Here is a tiny trained network, its code and every weight. The questions are about switching its units off for an input and a class, where a switched-off unit gives its printed mean instead of its output.

import numpy as np


def w(rows, s, z=0):
    codes = np.array(rows[::2]) - 128.0
    scale = np.full(codes.shape[1], s)
    scale[-1] = z or s
    return codes * scale


def norm(h):
    return h / np.sqrt((h * h).mean(-1, keepdims=True) + 1e-5)


def f(y):
    return np.maximum(y, 0)


def log_softmax(a):
    a = a - a.max(-1, keepdims=True)
    return a - np.log(np.exp(a).sum(-1, keepdims=True))


def net(x, mask):
    res = np.array(x, float).reshape(1, 2) / 4 @ E
    u = 0
    for l in range(4):
        y = f(norm(res) @ A[l][:, :-1].T + A[l][:, -1])
        res = res + np.where(mask[u : u + 10], y, B[l][:, -1]) @ B[l][:, :-1]
        u += 10
    return log_softmax(norm(res)[-1] @ U[:, :-1].T + U[:, -1])


A, B = {}, {}
E = w([
[26,232,106],'x0',
[4,51,157],'x1',
],0.0024)
A[0] = w([
[145,103,86,79],'L0N1',
[54,129,117,31],'L0N2',
[154,108,129,53],'L0N3',
[142,125,157,70],'L0N4',
[187,176,119,36],'L0N5',
[128,143,161,183],'L0N6',
[142,113,92,210],'L0N7',
[178,255,124,177],'L0N8',
[206,194,129,10],'L0N9',
[143,121,145,65],'L0N10',
],0.0091,0.0011)
B[0] = w([
[150,114,164,150],'L0N1',
[44,132,158,204],'L0N2',
[160,109,176,157],'L0N3',
[144,116,146,140],'L0N4',
[144,72,42,195],'L0N5',
[128,132,145,142],'L0N6',
[141,151,194,159],'L0N7',
[144,248,62,253],'L0N8',
[155,53,15,216],'L0N9',
[144,116,148,142],'L0N10',
],0.013,0.0046)
A[1] = w([
[170,156,106,9],'L1N1',
[96,95,184,101],'L1N2',
[41,104,130,97],'L1N3',
[94,56,132,145],'L1N4',
[23,105,132,66],'L1N5',
[152,151,50,107],'L1N6',
[106,120,111,91],'L1N7',
[125,179,168,118],'L1N8',
[128,244,77,118],'L1N9',
[126,142,174,32],'L1N10',
],0.011,0.0014)
B[1] = w([
[86,133,115,167],'L1N1',
[58,151,127,218],'L1N2',
[87,181,50,233],'L1N3',
[137,150,191,207],'L1N4',
[82,192,32,253],'L1N5',
[56,205,166,234],'L1N6',
[143,126,139,149],'L1N7',
[164,105,116,153],'L1N8',
[171,7,176,237],'L1N9',
[100,81,120,148],'L1N10',
],0.018,0.0051)
A[2] = w([
[104,48,195,179],'L2N1',
[196,150,19,2],'L2N2',
[127,109,1,218],'L2N3',
[146,134,156,121],'L2N4',
[205,118,116,160],'L2N5',
[129,38,125,110],'L2N6',
[205,137,139,170],'L2N7',
[109,66,178,165],'L2N8',
[164,156,46,138],'L2N9',
[171,193,63,109],'L2N10',
],0.0094,0.0012)
B[2] = w([
[201,219,147,182],'L2N1',
[70,106,254,204],'L2N2',
[210,61,240,254],'L2N3',
[123,121,83,137],'L2N4',
[120,70,46,145],'L2N5',
[107,236,123,151],'L2N6',
[136,49,61,138],'L2N7',
[179,202,138,169],'L2N8',
[74,82,145,208],'L2N9',
[42,88,156,205],'L2N10',
],0.014,0.0079)
A[3] = w([
[139,142,70,93],'L3N1',
[165,105,172,23],'L3N2',
[137,179,59,64],'L3N3',
[101,2,182,121],'L3N4',
[147,146,129,158],'L3N5',
[101,89,104,113],'L3N6',
[229,84,8,2],'L3N7',
[108,91,76,154],'L3N8',
[118,107,72,150],'L3N9',
[102,167,176,177],'L3N10',
],0.012,0.0013)
B[3] = w([
[145,123,140,143],'L3N1',
[85,138,115,164],'L3N2',
[132,97,173,173],'L3N3',
[132,51,175,253],'L3N4',
[150,136,151,150],'L3N5',
[166,133,145,156],'L3N6',
[136,85,2,150],'L3N7',
[174,164,145,150],'L3N8',
[155,153,135,148],'L3N9',
[162,110,103,213],'L3N10',
],0.031,0.0069)
U = w([
[185,93,1,136],'0',
[15,224,85,197],'1',
[135,140,99,2],'2',
[134,36,199,202],'3',
[237,235,180,167],'4',
[132,136,102,12],'5',
],0.017,0.0095)

Each question gives the input, the list of numbers given to net, and the class t.
The units are the neurons (one row each of A and B). Each row of codes is followed by its name. A weight is (code - 128) times the scale printed after its matrix; where a second scale follows, it is the last column's (A, B and U).
mask holds one flag per neuron, layer by layer. A switched-off neuron (its flag False) gives its mean, the last column of its row in B, instead of its output. The means were averaged over made-up inputs and are rounded, as every weight is.
A unit's drop is (log p(t) with every unit on - log p(t) with that unit switched off) / (log p(t) with every unit on - log p(t) with every unit switched off).
most important unit: the unit with the biggest drop
k most important neurons: the k neurons with the biggest drops, biggest first
k most important neurons of layer l: the k neurons of layer l with the biggest drops, biggest first
drop of u: that unit's drop, to one decimal
input [-5,0], class 4: 2 most important neurons -> L1N5, L0N8
input [-8,7], class 4: most important unit -> L0N2
input [-5,-2], class 0: 4 most important neurons -> L1N5, L1N3, L1N2, L3N7
input [-8,-2], class 0: 2 most important neurons -> L1N5, L0N8
input [-6,8], class 1: 3 most important neurons -> L0N8, L0N9, L3N4
input [-1,1], class 4: 2 most important neurons -> L0N2, L1N5
input [-6,4], class 4: 2 most important neurons -> L0N2, L1N5
input [8,-3], class 4: 3 most important neurons -> L1N9, L1N5, L1N6
input [-3,-1], class 0: 3 most important neurons -> L1N5, L1N3, L1N2
input [-1,0], class 4: 3 most important neurons -> L1N5, L0N8, L0N9
input [8,0], class 4: 2 most important neurons -> L1N9, L0N8
input [-7,8], class 1: 2 most important neurons of layer 1 -> L1N4, L1N9
input [6,4], class 1: drop of L0N8 -> 1.4
input [-7,7], class 4: drop of L3N4 -> 0.2
input [3,0], class 4: drop of L1N9 -> 1.2
input [-7,4], class 4: most important unit -> L0N8
input [-6,-1], class 0: 2 most important neurons of layer 0 -> L0N2, L0N8
